Below are the code and all the weights of a small trained network. Each question names an input and a class and asks about switching units off, where a switched-off unit gives its printed mean instead of its output.

import numpy as np


def w(rows, s, z=0):
    codes = np.array(rows[::2]) - 128.0
    scale = np.full(codes.shape[1], s)
    scale[-1] = z or s
    return codes * scale


def f(y):
    return y / 2 * (1 + np.tanh(0.7978845608 * (y + 0.044715 * y**3)))


def log_softmax(a):
    a = a - a.max(-1, keepdims=True)
    return a - np.log(np.exp(a).sum(-1, keepdims=True))


def net(x, mask):
    res = np.array(x, float).reshape(1, 4) / 4 @ E
    y = f(res @ A[0][:, :-1].T + A[0][:, -1])
    res = res + np.where(mask, y, B[0][:, -1]) @ B[0][:, :-1]
    return log_softmax(res[-1] @ U[:, :-1].T + U[:, -1])


A, B = {}, {}
E = w([
[87,235,121,91,12,54,124,180,143],'x0',
[208,145,91,96,150,97,108,94,223],'x1',
[172,214,88,168,137,193,93,110,84],'x2',
[97,89,104,96,144,159,10,196,147],'x3',
],0.012)
A[0] = w([
[40,154,177,182,71,116,140,190,21,191],'n0',
[55,226,99,57,24,153,140,134,100,142],'n1',
[160,188,59,36,56,71,112,140,147,95],'n2',
[66,82,246,50,111,31,154,152,202,73],'n3',
[167,114,21,70,157,116,142,103,168,30],'n4',
[104,143,115,139,122,102,155,47,120,3],'n5',
[201,182,49,71,95,50,111,105,217,124],'n6',
[124,168,169,93,59,87,102,139,59,92],'n7',
[85,118,85,66,105,139,2,247,146,29],'n8',
[101,229,154,193,74,222,68,84,111,76],'n9',
[145,199,208,131,64,54,198,55,106,88],'n10',
[185,232,14,121,116,149,76,90,76,114],'n11',
[134,199,220,1,85,83,130,176,93,30],'n12',
],0.0088,0.0059)
B[0] = w([
[133,163,49,41,166,78,109,192,96,252],'n0',
[122,52,192,82,156,168,110,144,134,240],'n1',
[193,38,129,133,180,131,109,113,152,209],'n2',
[21,133,157,199,62,51,77,63,139,221],'n3',
[136,129,92,83,108,97,157,99,62,158],'n4',
[183,84,66,87,41,252,169,55,104,138],'n5',
[127,201,67,24,160,102,109,151,52,217],'n6',
[162,89,110,104,157,148,127,130,121,186],'n7',
[203,145,72,196,21,183,200,163,180,233],'n8',
[70,132,202,111,56,84,111,41,141,203],'n9',
[166,195,123,170,76,199,195,183,192,219],'n10',
[65,132,174,161,93,41,103,40,169,230],'n11',
[184,10,186,132,191,146,134,62,81,194],'n12',
],0.011,0.013)
U = w([
[38,117,189,174,51,48,101,45,170,2],'0',
[212,12,174,160,217,207,101,49,86,167],'1',
[216,176,95,188,6,214,200,144,176,33],'2',
[129,183,53,56,136,74,104,155,42,101],'3',
[124,197,131,115,155,57,81,189,199,173],'4',
],0.012,0.0058)

Each question gives the input, the list of numbers given to net, and the class t.
The units are the neurons (one row each of A and B). Each row of codes is followed by its name. A weight is (code - 128) times the scale printed after its matrix; where a second scale follows, it is the last column's (A, B and U).
mask holds one flag per neuron, in row order. A switched-off neuron (its flag False) gives its mean, the last column of its row in B, instead of its output. The means were averaged over made-up inputs and are rounded, as every weight is.
A unit's drop is (log p(t) with every unit on - log p(t) with that unit switched off) / (log p(t) with every unit on - log p(t) with every unit switched off).
The circuit of an input: a set's keep is (log p(t) with only the set's units on - log p(t) with every unit switched off) / (log p(t) with every unit on - log p(t) with every unit switched off). Starting from the 12 units with the biggest drops (on a tie, the unit counted first), units are removed one at a time, each time the one whose removal leaves the highest keep (on an exact tie, the one counted first), for as long as the keep stays at least 0.8.
units of the circuit, in order: the units of the circuit, biggest drop first
most important unit: the unit with the biggest drop
k most important neurons: the k neurons with the biggest drops, biggest first
drop when u is switched off: that unit's drop, to one decimal
input [8,7,-1,8], class 1: 3 most important neurons -> (n2 n12 n1)
input [7,-4,0,8], class 2: most important unit -> n8
input [5,1,3,-5], class 1: units of the circuit, in order -> (n1 n2)
input [5,2,-3,2], class 1: units of the circuit, in order -> (n12 n2)
input [-7,-7,-1,-8], class 2: units of the circuit, in order -> (n12 n10)
input [-3,-8,-5,-7], class 3: 2 most important neurons -> (n0 n8)
input [6,-8,-6,3], class 3: 2 most important neurons -> (n0 n11)
input [3,-5,-6,-7], class 2: 4 most important neurons -> (n10 n11 n9 n5)
input [-5,-6,7,-7], class 0: 2 most important neurons -> (n9 n8)
input [0,6,5,0], class 3: 2 most important neurons -> (n6 n3)
input [8,-7,2,8], class 1: 2 most important neurons -> (n12 n1)
input [7,-7,-2,0], class 1: 2 most important neurons -> (n12 n1)
input [4,-7,7,-6], class 0: 4 most important neurons -> (n9 n11 n6 n8)
input [6,4,1,2], class 1: units of the circuit, in order -> (n2)
input [-3,3,6,8], class 2: 2 most important neurons -> (n8 n3)
input [-2,7,-7,8], class 2: 3 most important neurons -> (n8 n11 n0)
input [5,-7,-5,5], class 3: drop when n0 is switched off -> 4.2
input [-2,-5,1,-4], class 3: drop when n0 is switched off -> 0.4
input [2,6,8,-5], class 0: drop when n6 is switched off -> 0.0
input [8,5,6,7], class 1: most important unit -> n2
